Below are the code and all the weights of a small trained network. Each question names an input and a target symbol and asks about switching units off, where a switched-off unit gives its printed mean instead of its output.

import numpy as np


def w(rows, s, z=0):
    codes = np.array(rows[::2]) - 128.0
    scale = np.full(codes.shape[1], s)
    scale[-1] = z or s
    return codes * scale


def norm(h):
    return h / np.sqrt((h * h).mean(-1, keepdims=True) + 1e-5)


def f(y):
    return np.maximum(y, 0)


def softmax(a):
    e = np.exp(a - a.max(-1, keepdims=True))
    return e / e.sum(-1, keepdims=True)


def log_softmax(a):
    a = a - a.max(-1, keepdims=True)
    return a - np.log(np.exp(a).sum(-1, keepdims=True))


def net(x, mask):
    ids = ['ΘΠΣβεημτψ'.index(c) for c in x.split()]
    T = len(ids)
    res = E[ids] + P[:T]
    u = 0
    for l in range(3):
        r = norm(res)
        for j in range(3):
            rows = slice(2 * j, 2 * j + 2)
            q, k, v = (r @ M[l][rows].T for M in (Q, K, V))
            z = softmax(np.where(np.tri(T) > 0, q @ k.T / 2**0.5, -1e9)) @ v
            o = O[l][rows]
            res = res + np.where(mask[u + j], z, o[:, -1]) @ o[:, :-1]
        u += 3
        y = f(norm(res) @ A[l][:, :-1].T + A[l][:, -1])
        res = res + np.where(mask[u : u + 4], y, B[l][:, -1]) @ B[l][:, :-1]
        u += 4
    return log_softmax(norm(res)[-1] @ U[:, :-1].T + U[:, -1])


Q, K, V, O, A, B = {}, {}, {}, {}, {}, {}
E = w([
[111,169,152,156,133,110,186],'Θ',
[130,5,222,153,138,179,169],'Π',
[122,176,155,178,157,87,181],'Σ',
[165,146,104,132,126,145,115],'β',
[108,140,87,158,146,159,116],'ε',
[128,133,134,161,100,85,114],'η',
[106,211,215,123,119,109,113],'μ',
[192,187,185,153,163,148,118],'τ',
[104,84,120,151,64,166,169],'ψ',
],0.031)
P = w([
[116,2,190,227,113,243,43],'0',
[94,38,122,195,201,160,132],'1',
[81,47,64,164,215,118,132],'2',
[88,96,67,157,194,104,120],'3',
[115,148,69,118,168,97,114],'4',
[135,193,79,94,131,103,128],'5',
[190,225,83,37,102,114,140],'6',
],0.0064)
Q[0] = w([
[66,164,104,204,80,103,121],'L0H0',
[157,174,111,146,199,160,65],'L0H0',
[123,152,73,104,152,148,148],'L0H1',
[132,93,144,93,166,104,169],'L0H1',
[118,156,101,105,131,159,255],'L0H2',
[123,83,183,98,91,168,74],'L0H2',
],0.01)
K[0] = w([
[66,227,67,118,133,105,30],'L0H0',
[157,177,123,84,79,5,30],'L0H0',
[43,145,175,154,94,134,68],'L0H1',
[89,122,145,93,78,214,118],'L0H1',
[224,126,133,65,64,84,177],'L0H2',
[118,2,182,211,143,208,227],'L0H2',
],0.0071)
V[0] = w([
[48,141,48,131,134,65,149],'L0H0',
[116,184,160,78,195,180,226],'L0H0',
[25,152,174,156,28,138,138],'L0H1',
[186,114,143,224,35,254,104],'L0H1',
[202,121,202,140,91,143,136],'L0H2',
[141,168,99,76,184,205,207],'L0H2',
],0.0062)
O[0] = w([
[163,181,188,64,107,127,177,143],'L0H0',
[97,73,189,176,115,193,73,82],'L0H0',
[30,68,145,34,125,61,98,155],'L0H1',
[25,117,91,84,159,75,43,253],'L0H1',
[65,51,99,88,189,67,236,100],'L0H2',
[118,142,229,254,90,125,89,111],'L0H2',
],0.0065,0.0057)
A[0] = w([
[115,75,128,118,254,158,108,45],'L0N0',
[175,109,132,192,111,15,148,111],'L0N1',
[158,179,13,137,111,149,168,87],'L0N2',
[92,84,75,104,162,54,50,5],'L0N3',
],0.0084,0.0018)
B[0] = w([
[142,125,86,118,148,254,141,236],'L0N0',
[211,69,80,61,78,154,207,217],'L0N1',
[148,194,73,131,132,135,117,253],'L0N2',
[181,166,151,172,78,107,73,250],'L0N3',
],0.008,0.0043)
Q[1] = w([
[92,174,110,116,84,114,254],'L1H0',
[160,165,183,173,86,130,117],'L1H0',
[91,21,47,133,112,105,201],'L1H1',
[191,145,61,98,29,45,88],'L1H1',
[151,203,165,214,138,131,88],'L1H2',
[101,137,68,24,117,143,149],'L1H2',
],0.0094)
K[1] = w([
[164,135,65,100,46,195,170],'L1H0',
[119,108,60,104,167,165,127],'L1H0',
[157,101,122,96,51,181,163],'L1H1',
[174,164,213,1,95,140,162],'L1H1',
[144,158,61,155,179,125,144],'L1H2',
[230,189,146,99,108,93,176],'L1H2',
],0.011)
V[1] = w([
[207,196,208,89,176,1,95],'L1H0',
[157,111,98,118,203,106,54],'L1H0',
[159,67,211,167,80,16,63],'L1H1',
[74,64,98,177,39,141,176],'L1H1',
[147,166,145,235,113,166,47],'L1H2',
[103,254,129,80,150,129,160],'L1H2',
],0.0059)
O[1] = w([
[49,218,172,181,73,169,140,4],'L1H0',
[103,89,239,114,116,185,237,181],'L1H0',
[141,99,74,90,179,225,160,62],'L1H1',
[89,137,82,84,134,34,117,133],'L1H1',
[92,64,78,57,145,117,169,254],'L1H2',
[120,1,100,175,209,94,126,129],'L1H2',
],0.0071,0.0049)
A[1] = w([
[122,124,197,96,75,123,102,55],'L1N0',
[197,155,46,134,142,111,138,149],'L1N1',
[90,112,178,169,115,88,76,1],'L1N2',
[195,168,221,206,255,192,104,168],'L1N3',
],0.0092,0.0035)
B[1] = w([
[85,92,195,65,18,224,149,140],'L1N0',
[60,72,166,105,126,185,86,255],'L1N1',
[127,144,234,165,74,119,7,135],'L1N2',
[158,62,80,91,168,79,50,231],'L1N3',
],0.011,0.0074)
Q[2] = w([
[122,148,133,135,146,131,171],'L2H0',
[138,150,142,186,157,148,107],'L2H0',
[168,104,127,101,79,142,156],'L2H1',
[114,148,160,98,134,133,89],'L2H1',
[129,95,122,144,134,165,7],'L2H2',
[149,138,97,100,122,123,107],'L2H2',
],0.021)
K[2] = w([
[133,122,140,134,89,78,142],'L2H0',
[89,105,136,246,127,109,131],'L2H0',
[155,193,133,73,136,160,157],'L2H1',
[127,110,107,193,101,148,136],'L2H1',
[58,71,103,151,121,161,132],'L2H2',
[88,94,98,115,106,121,149],'L2H2',
],0.013)
V[2] = w([
[184,178,85,165,20,249,92],'L2H0',
[111,158,84,48,228,98,111],'L2H0',
[190,95,67,210,3,131,108],'L2H1',
[163,60,202,51,101,125,132],'L2H1',
[213,109,74,102,228,123,2],'L2H2',
[108,137,77,147,203,122,171],'L2H2',
],0.0073)
O[2] = w([
[60,150,116,132,218,133,148,129],'L2H0',
[144,153,128,148,94,208,77,192],'L2H0',
[113,3,51,161,24,154,90,130],'L2H1',
[89,229,94,145,111,29,28,137],'L2H1',
[71,130,149,227,103,53,161,254],'L2H2',
[147,195,52,171,59,209,89,150],'L2H2',
],0.0078,0.0083)
A[2] = w([
[156,66,163,157,128,119,133,124],'L2N0',
[120,105,54,124,114,75,134,2],'L2N1',
[91,175,70,171,146,249,92,92],'L2N2',
[86,117,122,170,118,150,72,127],'L2N3',
],0.014,0.0057)
B[2] = w([
[103,156,146,127,141,236,123,154],'L2N0',
[71,67,51,17,30,83,112,158],'L2N1',
[27,245,138,126,156,200,167,255],'L2N2',
[156,216,102,60,148,148,183,234],'L2N3',
],0.011,0.013)
U = w([
[125,26,175,125,127,223,180,109],'Θ',
[178,162,120,226,25,153,74,138],'Π',
[107,108,155,102,211,42,194,75],'Σ',
[108,107,146,235,106,49,175,255],'β',
[232,146,117,95,131,120,212,111],'ε',
[55,70,68,81,71,63,115,128],'η',
[74,162,255,131,101,72,49,67],'μ',
[194,114,85,110,178,149,13,110],'τ',
[67,214,73,140,174,167,155,119],'ψ',
],0.0095,0.0039)

Each question gives the input, a string of symbols that net reads in full, and the target symbol t.
The units are the heads (2 rows each of Q, K, V and O) and the neurons (one row each of A and B). Each row of codes is followed by its name. A weight is (code - 128) times the scale printed after its matrix; where a second scale follows, it is the last column's (O, A, B and U).
mask holds one flag per unit, layer by layer, with each layer's heads first. A switched-off unit (its flag False) gives its mean, the last column of its rows in O or B, instead of its output. The means were averaged over made-up inputs and are rounded, as every weight is.
A unit's drop is (log p(t) with every unit on - log p(t) with that unit switched off) / (log p(t) with every unit on - log p(t) with every unit switched off).
The circuit of an input: a set's keep is (log p(t) with only the set's units on - log p(t) with every unit switched off) / (log p(t) with every unit on - log p(t) with every unit switched off). Starting from the 12 units with the biggest drops (on a tie, the unit counted first), units are removed one at a time, each time the one whose removal leaves the highest keep (on an exact tie, the one counted first), for as long as the keep stays at least 0.8.
circuit, biggest first: the units of the circuit, biggest drop first
unit that matters most: the unit with the biggest drop
k most important neurons: the k neurons with the biggest drops, biggest first
which heads matter: for each layer, one digit per head in row order, 1 if its drop is at least 0.15 and else 0, layers parted by /
input Θ β Θ, target Θ: which heads matter	000 / 100 / 001
input Θ β ψ ψ η, target η: circuit, biggest first	(L2N1)
input τ η ε τ τ η μ, target μ: circuit, biggest first	(L2N2; L2N3)
input ψ ε Σ, target η: which heads matter	000 / 100 / 000
input ψ τ η Σ, target β: circuit, biggest first	(L2N2; L2H2)
input η Σ Θ ε ε η, target ε: circuit, biggest first	(L2H1; L0H1; L1H0; L2N2)
input ε τ η β ε ε Σ, target ε: which heads matter	100 / 000 / 001
input Σ τ ε ψ ε Θ, target η: circuit, biggest first	(L2N2; L2N3)
input μ ε ψ Σ ψ μ, target Θ: which heads matter	000 / 110 / 010
input η η μ ε τ τ η, target μ: 3 most important neurons	(L2N3; L1N1; L0N3)
input η ψ ε η, target τ: 3 most important neurons	(L0N1; L2N2; L1N1)
input ε τ τ η ε ψ η, target Θ: which heads matter	101 / 000 / 010
input ε ε μ Θ, target Σ: which heads matter	000 / 000 / 001
input η μ η ε ε Θ, target ε: unit that matters most	L2H2
input μ η τ Θ η, target Π: 2 most important neurons	(L2N3; L0N1)
input τ η Σ η, target ε: 2 most important neurons	(L1N3; L0N3)
input ε η ψ ψ ε ε η, target τ: 3 most important neurons	(L2N2; L0N1; L2N1)
input ε η μ ε η, target μ: 3 most important neurons	(L2N3; L1N1; L1N3)
input μ η Θ η, target Σ: 2 most important neurons	(L0N1; L1N3)
input η τ ε ε β η, target Π: unit that matters most	L0H2
input ε η τ β Σ, target β: 2 most important neurons	(L0N1; L2N2)
input η ε ε Θ, target ε: 3 most important neurons	(L0N0; L2N2; L1N1)
input η ε μ Θ, target Σ: 3 most important neurons	(L0N3; L2N2; L1N0)
input β ψ Θ ε ε ε Σ, target ε: which heads matter	000 / 000 / 001
input ε ε μ Σ Σ, target Σ: 2 most important neurons	(L2N2; L2N3)
